[  4   1   2  -2  10  -3  -3   1   8  -7  -6   1   8   2 -13   1  18 -25
   5 -14   0  18   3   3   5   4   1  -4   5   1  -5   0  -2   2   6   7
   0   5   4   6  -5   4  -3   0   4   1  -3   3  -3   5   9] => H > S
[  0   0   5  -1   1   0 -13   2   2  -7 -11   5  25  -2  -8   2  -7 -10
 -12   5   1   5  -4   0   7  -4  -2  -4   1   0  -8  -2  -5   3   7  -5
  -3   1  -2   9  -1   5   3  -3   0  -1  -2   2   9   1   1] => P > M
[  8  -3   1  -7 -12   0 -14   1   2 -21  -9   5  26   7  -6  -1   2 -10
   4 -28  -2  14   3   0   5   6  -5  -7  -1   3  -1  -3  -4   3   4   1
  -7   2   4  10   4   3  -7   2  -2  -1  -1  -3   3  -3   8] => P > W
[  4   7  -2  -2   4  -1  -3   1   5 -14 -12  11  12   4  -3  -1   5 -29
  -2 -27  -2  12  -6   3   0  -1 -13  -1   3   8   7  -1  -4   2   0  -1
  -3   0   8  14   3  -9  -3   1  -7   2  -7   1   1   4   9] => H > E
[  8   3   2  13  -2  -1   5  -4   2  -8  -5   7  -1   9   1   1   5  -8
   2 -24   2   9  -8  -1  -2  12  -5  11   0   7  16  -1   3  -2  -3   6
   5   0   4   1   3  -3   1  -6  -3  -6  -1  -8   1   0   7] => H > E
[ -1   2   5  -6 -10   2 -28   5   1 -20  -4   8  42   3  -8  -3   1 -12
   3 -30   0   7  14   2   4  -2  -6  -8   5   5   5   6   7  -1  19  -5
  -5   4  -2  14  12   6 -13   5  10  -2  -3   6   2  -3   3] => P > M
[ 11  -1   2   5  -1  -2 -11   3   6  -5  -4   2  12   3  -1  -4   2  -5
   2  -1   6   9   0  -1   1   5 -10   4  -5   7   0  -5  -3   7   1   4
  -6   2   0   9  -2  -3   0   6  -2  -4  -8  -3   3   9   8] => P > W
[ 13   8  -3 -18  10  -1   1   3   0  -9  -4   2   3   5   1  -2  -4 -15
   4 -11   1  17  25  -1  -1   5  -9   2  13   6   3  -3  -4   1  -1  19
   0   6   4  10   1   0   0   6  -8   4  -3   3   0   5   5] => H > B
[  7  -2  -1  -1 -17  -3 -22  -2   6 -13  -1   5  30   2  -2  -5   0 -16
  -1 -15   0  -5   2   4   5  -2 -15  -2  -9  -2   0   1  -1   0   9  -2
  -1   6   1   7   0   8  -7   5   3  -9   1  -4   5   8  -3] => P > X
[ 20  -1   8   2 -10  -1 -13   5  -1  -5   0   5  15  -1  -4  -7  -2  -3
   0  -2   2   3   0  -5   3   7  -5   2  -1  -2  -1   0  -1   3  12   7
  -2   4  -2   8  -1   2  -2   3  -5  -3  -6  -1   1   3   9] => P > W
[  4  -5   0   2  -7  -2 -12  -1   1  -7  -5   5  18  -1  -6  -7   0   1
  -7   1   4  -5  -6   1   5  -7  -1   3  -6  -3  -9  -2  -9  -1  13  -5
  -5   4  -1   4   6   3   2   0   5  -2  -2   0   0  -4   5] => P > M
[ 13   0   1  19  17  -4  30  -3   0  11  -5  -4 -22   6   2   0  -1 -17
   5   2   7  21 -13  -2  -9   8 -10  14   9   0  -3  -5 -11   2  -9   7
   6   6   7   6   3  -9   9  -2  -7  -2  -4  -7   0   8  11] => H > B
[  2   1   0   3  -5  -1 -12   0   1 -19 -19  17  31  10  -5  -2   8 -11
  -6 -34 -14  -8   3  -2   8   4  -7   5   2   3  18   5   5  -3  12   1
  -9   1   3   5   7   7  -6  -2  -2   0   1   2   1  -2   8] => P > M

[-41   4  18   1  -8   0   1  -4  10   5  -2 -37   4   2   3   5  -4  -4
   6  11  -3   2  -3  38   1  -7  -2   3  -1  20  -3  -5   4  -4  -3  -4
   3  -5   1  -6   5   4  -1   7  -1 -14  -2   3  -5   9   3] => Q > [26]
[-23   3  -5  -8  -1   3 -13   0  -1   4  -6 -21   7  -1   2   3  15  10
   8   9   1  -7   0  21   9   7   9  -6 -11   2   6   1   2  -3   2 -12
  11  -2   4  -1  -7 -13 -10   3  -5  15  15  -3   2  -4  -1] => A > [20]
[-44  -3   6  -6  -1   3   8  -4   1   2  -3  -6  -6  -4   0   6   9   5
  -1   4   5  -4   1  15   2  -5   2  -2  -8  -1   0   1   6  -8   3 -20
  -8  -2   1   1  -3  -8 -14   3   0  25   6  -1  -3   4   3] => T > [36]
[ 15  -1  -1  -4  18   0  31  -4  -3  -6  -6 -15   7  -7  -6  14  -8   8
   0   7  -2  -4  -2  15  -6 -10   1   1   1  -4   2  -5  -3  -1  -7   0
   1  10   2   1   1  -4  -1  -3   4  29  -3   0   5   6   0] => R > [23]
[ 50   7  -7   0  12  -1  -5   2  -4   2  -4  11  -8  -2  -5  -2   2  10
 -12  -3   0   3  20  12  -3  -2   6  -4  -3  -7   4  -4  -3  -2  -8   5
   4   6   3   1   1   7  -2   3  -1  25  -7  -1   6  -2   1] => R > [23]
[ -9   7   7  -4   4  -3  29  -5   7  -6  -4 -33   9   2  -4  20   4   0
  15  11  -6 -12 -20  39  -9 -11   0   9  -3  12   3  -3   0  -3  -4  -7
   3   6 -16  -1  -2  -8  -1   0  -8  -3   4   6  -2   5   5] => Q > [26]
[-10   2   7  -1   8   3  15  -5   5  -8  -2 -36  12  -1   1  15   2   0
  13  12  -3  -5  -6  24  -5 -15  -3   3   1   3  -3  -3   3   1  -3  -5
  -3   9  -5   1  -2  -7  -7   0  -1  -9   8   3  -4   3   3] => Q > [26]
[-54  -1  -5  -1   5   8 -15  -4  -3   8  -1 -13   7   1   3   5  -1   0
   0   6   1   1  14   7   9   7  -2 -10 -11   4   4   2  -2  -1   8  -9
  -1   6   9  -2   4   0 -12  -6   4  33  12  -6  -1  -2  -4] => T > [36]
[-12   2   6   8   4   1  -4  -1  13   4  -5 -51   9   4   7   6  -5   3
   7  12  -4  11  -2  26   4   0   0   3   8   4  -1  -2  -5  -1  -2  -7
   1  -1   3  -2   6   5  -2   7   1  -5  -3  -2  -2   1   1] => Q > [26]
[-47  -1  -6  -8   3   2   7  -4  -1   4  -3   2  -1   0   0   1   7   3
  -7   1  -2  -5  16  15   0   7   2  -8 -16   5   3   0   4  -1   6 -12
   0   3   2   2   3  -2  -4  -2  -4  24  11  -1   5   0   3] => T > [36]
[ 23   6  -3   0  20  -2  18  -6  -1  -1   0   9   7  -5  -4   5 -14   6
 -12   0   1   0  13  16  -3  -6  -2  -4   2   2  -2  -1   0  -1  -4   5
  -2   8   6  -1   7   3   0  -1   2  26  -8  -1   7   5   3] => R > [23]
[ 14  -1  -8   7  12   1   9   7  -1   3   0  11  -1  -4   0  -1 -11   4
 -16  -3   5   6   3  -7   0   2  -1  -5   2  -6   1   0  -9  -2  -3   4
   1   2   6   1   2   3   6   1   5  38 -10  -4   7   8   0] => R > [23]
[ 26  -3  -2   6   9   2  14   0  -3  -1  -4 -12  -1  -6  -1   8 -16   1
  -5   3   2   4   0  19  -6  -4  -5   5  -1   4  -3  -5  -7   0  -8   8
 -10   0   8  -2   2  -3   1   2   3  28  -3   0   4  -5   2] => R > [33]
[-10  -2  -7  -6   3   5 -15  -1   1   3  -6 -17   7   7  -2   3   8   9
   4   8  -1  -1  18  21   5   6   4  -9 -10  -4  -1   2  -2  -3   0 -12
   9   9   6  -4   3  -2  -4   6   1  18   9  -1   7  -1  -1] => A > [30]
[-37   1  -5  -1  -5   5 -14  -3  -3   8  -5 -14   2   0  -1   3   4   4
   0   5  -2  -3  17   8   1   1   6  -5 -11   1   2   1  -4  -2   3  -8
   8   3   6   1   2   0  -6   0   0  21  13  -5  -1  -1  -1] => T > [36]
[-2  0 -5 -6  5  1 -1 -5 -4  4 -4 -8  2  0 -3  6  4  8  6  7  1 -6 11 16
 -1 -2  6 -4 -7 -2  1  1  4 -1  1 -4  5  2  1  0  0 -8 -7  4  2 13  7  1
  1 -2  0] => A > [30]
[ -1   2 -11  -9  -1   2 -10  -2  -7   3  -5  -2   5   2   0   6  11   8
   8   6  11  -6   3  11   7   5   6  -7  -8  -5   4   0  -3  -4   1  -8
  16   5   2  -5  -3 -10  -6   4  -5  32  12  -4   5  -4  -2] => A > [20]
[-19   3   9  -2  10  -1  -3  -5   5  -1  -4 -29   7   1   1   7   7   3
  11   7  -1  -2   0  24  -2  -6   0   6   1  15   1  -4  -4  -2   7   3
  12   5  -7  -2   2  -6  -7   3  -2  11   2   2  -1  11  -1] => Q > [26]
[ 34   8  -1  -4   8  -5  50  -3  -4 -14  -1   6  -3 -12  -9   9 -15  -4
   2   3  -4 -11  -7  13 -19 -14  -4  10   2   7   4  -4  -2  -2  -3   6
  -9  -1  -7   0 -15  -6   7 -10 -10   0   1   4   0 -11   5] => R > [33]
[ 54   7  -2   3  18  -5  23  -2  -2  -9  -3   8   2 -11  -4   9 -22  -1
  -2   1  -2   1  -5  24 -11 -11  -4   2   7   4   3  -9 -12   2 -11  12
  -5   4   0   0   3  -1   4  -1  -1  23  -8   2   6 -11   2] => R > [33]
[-48   4   1  -3  13   4   3  -3  -2   4  -2   4   8   0  -1  -2   0   1
  -3   3  -1  -6  13   9   3   0   0  -8  -7   9   6   2  -2  -1   7  -8
   6   6   6   0   0   1  -1   1  -6  26  10   1   1   6   2] => T > [31]
[ 16   1  -8  -1  14  -4  23  -6  -1  -2  -5   2   3  -7  -2  10 -12   9
 -12  -1   4   1  -3   9   1  -3   3  -2  -1   1   6  -3  -6  -1  -6   4
   4   5   4   2   3  -4   5   3   3  37  -8  -3   8   5   1] => R > [23]
[-54   1   3 -10   0   3  24  -7  -6  -5   0  -6   4  -4  -6  12   2   3
   4   7   6 -13   3  21  -4  -5   1  -3 -16   6   1   2   9   1   8 -11
 -10   3   4  -2  -4 -15  -4   1   1  26  20  -2  -8  -4   6] => T > [36]
[ 24   1  -4  -4  12   0   7   0 -10  -1  -3  17  -8  -6  -6   5 -10   2
   0  -5   2   1  12  16 -12  -8   1   2  -5   9   1  -1   2   2  -3   7
  -3  -1   4  -1   1  -1  -3  -2   0  35   3  -3   7  -9   2] => R > [23]
[ -3   8 -11  -6   0   5 -13  -1  -6   3  -3  -4   7  -2  -1   6   7   9
   4   5   7   4   6  12   7   1   8  -8  -6  -4   3   3   4   0  -1  -8
   4  -2   5   0  -1 -12  -6   4   3  29   6   1   2   1  -4] => A > [20]
[-23   3   9  -4   4   0   3  -6   4  -2  -2 -30  10   1   0  11   8   2
  14  11   1   0  -9  18   5  -7  -1   7   6   2   0  -1  -1  -5  -2   1
   5   3  -6   1  -2  -7  -5   5   4  13  -8   0  -4  18   0] => Q > [28]
[-54   5   5  -6   4   7  -5  -8  -3   3  -5   3   6 -10   1   6  -2  -3
   2   4   9  -7   6  31   2  -2  -3  -5 -14  22   4   2   2  -1  -5 -11
   0  -3   5  -3   0  -7 -14   9  -2  49  17   1   2  -2  -1] => T > [31]
[-50   0  -1  -5   4   6   3  -4  -9   4  -4 -16   7  -3   1   9  -5   2
  -3   4   4  -1   8  12  -1   2   1  -6 -13   2  -1   0  -4  -5   4 -11
  -4  -3  10   0  -1  -9  -3   6   6  44  10  -2   1  -2   1] => T > [36]
[ 38   4   3   2   4  -1  32  -2  -2  -7  -3  18  -6 -10  -7   4 -16   5
 -10  -4   4  -2  -2  25 -12 -19  -1   1  -4   7   2  -2  -1   2 -10  13
 -15  -3   0   1  -1  -5  -2  -1  -4  39  -2   2  -1 -12   5] => R > [33]
[ -3   4  13  -5  -1  -2   1  -2  12   0  -3 -39   7   4   2   3   9   3
  18  10   0  -2  -8  33   3  -7   4   9   1  12   0  -4   0  -2  -3   1
   8   6 -12   1   0  -5  -6   0  -8 -22   0   5  -3   6   4] => Q > [26]
[-37   2  12  -3  -2   2   9  -8   2  -1  -5 -37   2  -1   1  13  -5  -4
  13   9  -4  -1   1  37  -5  -9  -3   8  -9  19   1  -3   7   0  -1  -3
  -6  -2  -2  -1  -1  -5  -7  -3  -1  -9   9   3  -3  -9   3] => Q > [26]
[ 12   1  -7   3  17   2  12  -2  -2   2  -3  14   5  -2   1   3  -8   2
 -13   1   5   0   0   4   3   1   0  -9   2  -3   2  -1  -9  -3  -5   0
   2   5   8   1   2   2   6   3   3  45 -12  -4   7  11  -1] => R > [23]
[-49   2   1 -12 -23   0  24  -3  -6  -2  -4   2   1  -4  -6   7   6   1
   2   6  -4 -16   9  22  -6  -4   4  -3 -19   2   3   2   6   3   4 -19
  -9   3   2   1  -5 -10  -6  -3  -2  10  24  -1  -6 -10   4] => T > [36]
[ 42   1   0  -6  18  -5  16  -2  -2  -5  -4   9  -6  -6  -7   6 -16   5
  -7  -3  -3   1  11  25 -13  -9   0   4   0   4  -1  -4  -2   1  -5   7
  -2   8   3  -5   2   3   4  -2  -1  20  -6  -2   2  -1   3] => R > [33]
[-54   0  -2  -4  -5   9 -10  -4  -1   8  -4 -19   6   1   3   5  -1   3
  -2   6  10   5   7  22   4   5   0  -5 -11   5   2   3  -5  -4   2  -5
   2  -5  10   0   2  -6  -6  13   0  44   4   1   2   0   2] => T > [36]
[-37   0  -2  -2  -1   6  -2   0   1   2  -1 -19   9   7   0  10   3   3
   2  13   2  -2  13  11   5   1   1 -10 -12  -5  -4   1  -1   1   3 -18
  -8   5   7   1   0  -5 -18   9   2  17  11  -1  -4  -3  -1] => A > [30]
[ 17   2  -5   0  19   1  30  -2  -9  -6  -8  -3  -1 -10   0  10 -10   2
   0   0  -5  -7  -4  16 -13  -6   0   5   1   4   5 -12  -8  -1  -5   4
  -4  -1   2   3   1  -2   0   0   0  38   4  -3   6 -10   1] => R > [33]
[ 19   2  -6   3  22  -4  22  -6  -5  -5  -5  -3   2  -6  -3  12 -12   5
  -1   2  -3   3  -2  11 -11 -10  -3   7   0   0   2   1 -14  -4  -7   9
   5   7  -2   0   4   0   7   1   4  48 -11  -2   5  12   2] => R > [33]
[-44   2  -2  -3   5   5 -11  -2  -2   4  -3   5   3  -2   5   2  -4  -1
  -6   3   4  -3  12  18   4  15  -1  -8 -10  12   3  -1  -1  -2   0  -7
  -3  -4   8   0   1  -1  -7   4   5  33  11  -2   4  -8   0] => T > [31]
[-29  -1   4   6   2   3 -20  -4   3   4  -3 -27   5   4   3   5   2   4
  -2   6   6  11   7  28  11  -1   0   2  -2   5  -5  -3   1  -7   3  -3
   4   3   2   7   2   1 -10   8   7  33  -7   1   1  18   2] => Q > [28]

[ -3   0   2  11   1  16  -3  11  12   4  -2  -5  15   4   1  -1   2   2
 -18  -7 -13  -3 -10 -17   8  -3  -1   2   5   2  19   2   3   3  22   6
   3  14   0   4 -12  11  19   4  -3   1  -6  -4 -28  14   2] => (72) > gel
[ -1   4   1  18   5   9   1   3   1  -3   5  -5  11   8   8  -1   9  -2
 -13   0   3 -24   0 -20  10  -2  -4  -3   3   2  11 -28   8  -5  26   8
   4  18  -2   4 -14   8   1   1   1  -9 -25   2 -24  -1  -4] => (63) > runon
[ -4 -14   4   4   4   6  -9  12  19  20  10  -6   5 -16   1  -2  14   9
 -10 -23  -4   7  -5 -22  23  -4  -2  -1   4   3  39   0  -2   6  15   5
   2  13  -5   5 -18  17  37   2   4   3 -14  26 -35  11   4] => (71) > tul
[ -1  -7   6   4   4   7  -7   8  19  17  11  -8   5 -13   2   1   9   6
  -1 -14  -6  -2  -3 -16  16  -7   1   1   2   0  26  -5   1  11   8   7
   3  11   0   4 -17  14  42   4   5   0 -12   3 -32   6   5] => (71) > Rapo
[ -2  10  -3  13   7   7  -6   5  -1   3   7  -7   8   2   9  -1   8  -1
 -18   0   5  -8   4 -18  28  -2  -2  -7   2   2  13 -18   2  -2  20   2
   2   4   3   5 -15   2  -2   5   8  -5 -24   8 -23   3  -1] => (63) > Buzo
